Below is a small trained network, with its code and all its weights. Each question gives an input and a class and asks what happens when units are switched off, that is, made to give their printed mean instead of their output.

import numpy as np


def w(rows, s, z=0):
    codes = np.array(rows[::2]) - 128.0
    scale = np.full(codes.shape[1], s)
    scale[-1] = z or s
    return codes * scale


def norm(h):
    return h / np.sqrt((h * h).mean(-1, keepdims=True) + 1e-5)


def f(y):
    return y / 2 * (1 + np.tanh(0.7978845608 * (y + 0.044715 * y**3)))


def log_softmax(a):
    a = a - a.max(-1, keepdims=True)
    return a - np.log(np.exp(a).sum(-1, keepdims=True))


def net(x, mask):
    res = np.array(x, float).reshape(1, 8) / 4 @ E
    u = 0
    for l in range(4):
        y = f(norm(res) @ A[l][:, :-1].T + A[l][:, -1])
        res = res + np.where(mask[u : u + 10], y, B[l][:, -1]) @ B[l][:, :-1]
        u += 10
    return log_softmax(norm(res)[-1] @ U[:, :-1].T + U[:, -1])


A, B = {}, {}
E = w([
[127,126,130,129,130,127],'x0',
[172,108,75,47,150,180],'x1',
[109,226,167,96,251,127],'x2',
[153,188,64,99,99,7],'x3',
[127,128,128,129,129,128],'x4',
[129,126,130,128,129,124],'x5',
[18,96,53,149,165,125],'x6',
[128,128,128,127,130,127],'x7',
],0.0025)
A[0] = w([
[124,209,56,65,68,93,71],'L0N1',
[172,135,158,169,80,127,92],'L0N2',
[206,39,4,18,183,166,61],'L0N3',
[54,62,47,87,210,124,45],'L0N4',
[147,114,160,155,143,28,82],'L0N5',
[96,70,193,125,143,245,83],'L0N6',
[195,135,112,22,103,190,5],'L0N7',
[27,81,170,123,88,82,189],'L0N8',
[167,112,70,112,81,100,58],'L0N9',
[233,73,32,7,218,194,34],'L0N10',
],0.0038,0.0016)
B[0] = w([
[114,88,158,96,158,80,172],'L0N1',
[112,127,86,185,99,141,138],'L0N2',
[71,162,145,214,81,102,254],'L0N3',
[122,133,105,146,156,137,207],'L0N4',
[107,121,152,157,135,132,142],'L0N5',
[122,68,131,91,141,1,228],'L0N6',
[142,116,171,194,126,85,135],'L0N7',
[104,151,93,185,114,131,231],'L0N8',
[150,63,101,111,122,110,132],'L0N9',
[82,177,176,159,79,124,253],'L0N10',
],0.0055,0.0013)
A[1] = w([
[138,151,151,174,184,135,195],'L1N1',
[138,52,120,136,124,83,179],'L1N2',
[125,161,116,112,143,89,80],'L1N3',
[92,41,197,128,157,254,57],'L1N4',
[127,138,172,89,141,84,141],'L1N5',
[160,171,66,145,117,82,130],'L1N6',
[78,130,47,133,139,191,1],'L1N7',
[214,125,167,98,94,133,37],'L1N8',
[89,107,51,73,138,185,66],'L1N9',
[50,108,78,118,153,141,2],'L1N10',
],0.0056,0.0012)
B[1] = w([
[95,118,88,116,87,151,252],'L1N1',
[122,149,69,30,184,153,246],'L1N2',
[127,43,143,88,96,155,168],'L1N3',
[105,104,144,74,85,2,222],'L1N4',
[105,82,66,110,158,151,212],'L1N5',
[99,114,159,67,102,113,208],'L1N6',
[147,154,86,161,151,61,180],'L1N7',
[128,112,90,207,190,109,165],'L1N8',
[126,187,95,188,89,125,135],'L1N9',
[191,148,82,175,144,64,228],'L1N10',
],0.0048,0.0012)
A[2] = w([
[157,138,162,112,206,137,3],'L2N1',
[225,113,169,162,165,136,70],'L2N2',
[107,153,52,76,156,120,207],'L2N3',
[161,45,53,128,20,198,4],'L2N4',
[229,95,187,126,116,123,95],'L2N5',
[128,73,149,79,145,49,147],'L2N6',
[67,88,134,185,124,56,160],'L2N7',
[247,157,239,132,111,115,45],'L2N8',
[104,85,20,97,114,159,161],'L2N9',
[253,99,177,163,165,149,87],'L2N10',
],0.0042,0.0008)
B[2] = w([
[144,97,91,148,155,150,120],'L2N1',
[109,145,86,145,147,108,111],'L2N2',
[203,123,193,153,84,100,197],'L2N3',
[82,106,131,128,183,255,177],'L2N4',
[71,123,50,162,159,106,136],'L2N5',
[132,117,111,67,87,139,201],'L2N6',
[153,166,141,126,111,147,252],'L2N7',
[78,150,96,171,131,74,160],'L2N8',
[172,111,139,153,168,133,182],'L2N9',
[111,189,56,180,150,73,122],'L2N10',
],0.0049,0.0021)
A[3] = w([
[191,98,190,122,123,125,89],'L3N1',
[65,103,216,169,102,110,171],'L3N2',
[138,208,178,62,222,130,141],'L3N3',
[186,129,253,91,143,150,43],'L3N4',
[103,152,168,104,159,123,31],'L3N5',
[35,38,171,180,177,94,171],'L3N6',
[125,146,126,133,223,114,160],'L3N7',
[129,103,213,45,100,216,121],'L3N8',
[125,198,197,147,109,116,238],'L3N9',
[138,118,102,144,28,117,253],'L3N10',
],0.0044,0.0017)
B[3] = w([
[137,95,73,112,99,20,113],'L3N1',
[143,192,124,69,69,124,217],'L3N2',
[58,3,121,152,145,244,208],'L3N3',
[170,119,62,198,119,114,140],'L3N4',
[68,126,113,105,123,159,119],'L3N5',
[196,173,105,76,149,91,203],'L3N6',
[182,78,65,177,31,147,166],'L3N7',
[200,190,61,218,169,111,200],'L3N8',
[217,103,160,128,68,184,235],'L3N9',
[128,147,207,106,241,207,251],'L3N10',
],0.0039,0.0022)
U = w([
[139,92,153,2,137,37,120],'0',
[118,68,116,159,170,242,130],'1',
[122,198,74,224,169,39,82],'2',
[115,223,241,125,71,157,50],'3',
[171,143,135,132,136,129,252],'4',
],0.0074,0.0031)

Each question gives the input, the list of numbers given to net, and the class t.
The units are the neurons (one row each of A and B). Each row of codes is followed by its name. A weight is (code - 128) times the scale printed after its matrix; where a second scale follows, it is the last column's (A, B and U).
mask holds one flag per neuron, layer by layer. A switched-off neuron (its flag False) gives its mean, the last column of its row in B, instead of its output. The means were averaged over made-up inputs and are rounded, as every weight is.
A unit's drop is (log p(t) with every unit on - log p(t) with that unit switched off) / (log p(t) with every unit on - log p(t) with every unit switched off).
The circuit of an input: a set's keep is (log p(t) with only the set's units on - log p(t) with every unit switched off) / (log p(t) with every unit on - log p(t) with every unit switched off). Starting from the 12 units with the biggest drops (on a tie, the unit counted first), units are removed one at a time, each time the one whose removal leaves the highest keep (on an exact tie, the one counted first), for as long as the keep stays at least 0.8.
units of the circuit, in order: the units of the circuit, biggest drop first
most important unit: the unit with the biggest drop
top k neurons: the k neurons with the biggest drops, biggest first
k most important neurons of layer l: the k neurons of layer l with the biggest drops, biggest first
input [-6,5,-8,-8,2,7,-7,2], class 0: 2 most important neurons of layer 0	[L0N6, L0N8]
input [4,0,-8,2,3,4,-6,-3], class 1: most important unit	L2N4
input [-8,8,0,-3,8,-7,1,1], class 3: top 2 neurons	[L0N10, L0N3]
input [-2,7,7,0,-2,-5,-7,3], class 1: top 2 neurons	[L3N3, L1N10]
input [3,-5,-2,0,7,3,-8,-6], class 2: 2 most important neurons of layer 0	[L0N3, L0N10]
input [-2,8,-4,2,6,4,-6,-2], class 3: top 3 neurons	[L0N3, L0N10, L1N10]
input [7,3,4,1,7,4,-3,-8], class 1: top 3 neurons	[L3N3, L1N5, L1N4]
input [-6,0,0,6,0,-5,6,-4], class 0: top 3 neurons	[L0N1, L1N6, L3N8]
input [0,5,7,-7,-7,-7,6,3], class 0: top 2 neurons	[L1N4, L0N6]
input [0,5,-7,-3,6,6,-8,2], class 2: top 2 neurons	[L1N8, L2N10]
input [5,2,0,-3,4,-4,2,-8], class 4: top 2 neurons	[L1N4, L0N6]
input [4,-5,4,0,0,-2,3,2], class 3: top 2 neurons	[L1N2, L1N1]
input [4,-6,-4,1,1,4,1,2], class 3: 3 most important neurons of layer 1	[L1N5, L1N3, L1N1]
input [4,4,1,-5,-3,-5,2,0], class 0: units of the circuit, in order	[L1N4]
input [-8,1,-6,3,1,3,2,5], class 1: top 3 neurons	[L2N4, L0N6, L1N4]
input [-5,7,7,-5,8,4,-8,-5], class 2: 3 most important neurons of layer 0	[L0N7, L0N6, L0N1]
input [0,-5,-8,5,4,3,-3,1], class 1: top 2 neurons	[L2N4, L0N6]
input [4,-7,-1,-2,6,-8,-8,4], class 2: top 3 neurons	[L0N3, L0N10, L2N10]
input [-3,-7,8,7,-1,1,-7,0], class 1: top 2 neurons	[L3N3, L1N10]
input [1,-4,4,4,1,-7,1,-3], class 4: 3 most important neurons of layer 1	[L1N4, L1N3, L1N2]
input [3,6,-2,-6,-3,-2,-7,-7], class 2: most important unit	L1N8
input [7,-6,8,0,6,-7,4,4], class 1: top 2 neurons	[L3N3, L0N3]
input [8,-2,-7,8,-4,-4,7,-5], class 0: 3 most important neurons of layer 3	[L3N8, L3N3, L3N10]
input [5,4,-6,-7,-3,-2,-2,-6], class 0: top 2 neurons	[L1N4, L0N6]
input [7,6,3,2,-6,2,-6,2], class 2: 3 most important neurons of layer 0	[L0N7, L0N8, L0N1]
input [3,6,-5,3,-3,1,8,2], class 2: 2 most important neurons of layer 1	[L1N7, L1N10]
input [-2,-4,-5,0,8,-3,-6,2], class 2: most important unit	L2N10
input [8,-8,7,1,4,0,4,-3], class 3: 3 most important neurons of layer 1	[L1N2, L1N1, L1N8]
input [7,8,3,-1,-1,-8,0,8], class 3: 2 most important neurons of layer 0	[L0N10, L0N3]
input [6,8,4,5,-8,-2,1,7], class 3: 3 most important neurons of layer 0	[L0N10, L0N3, L0N6]
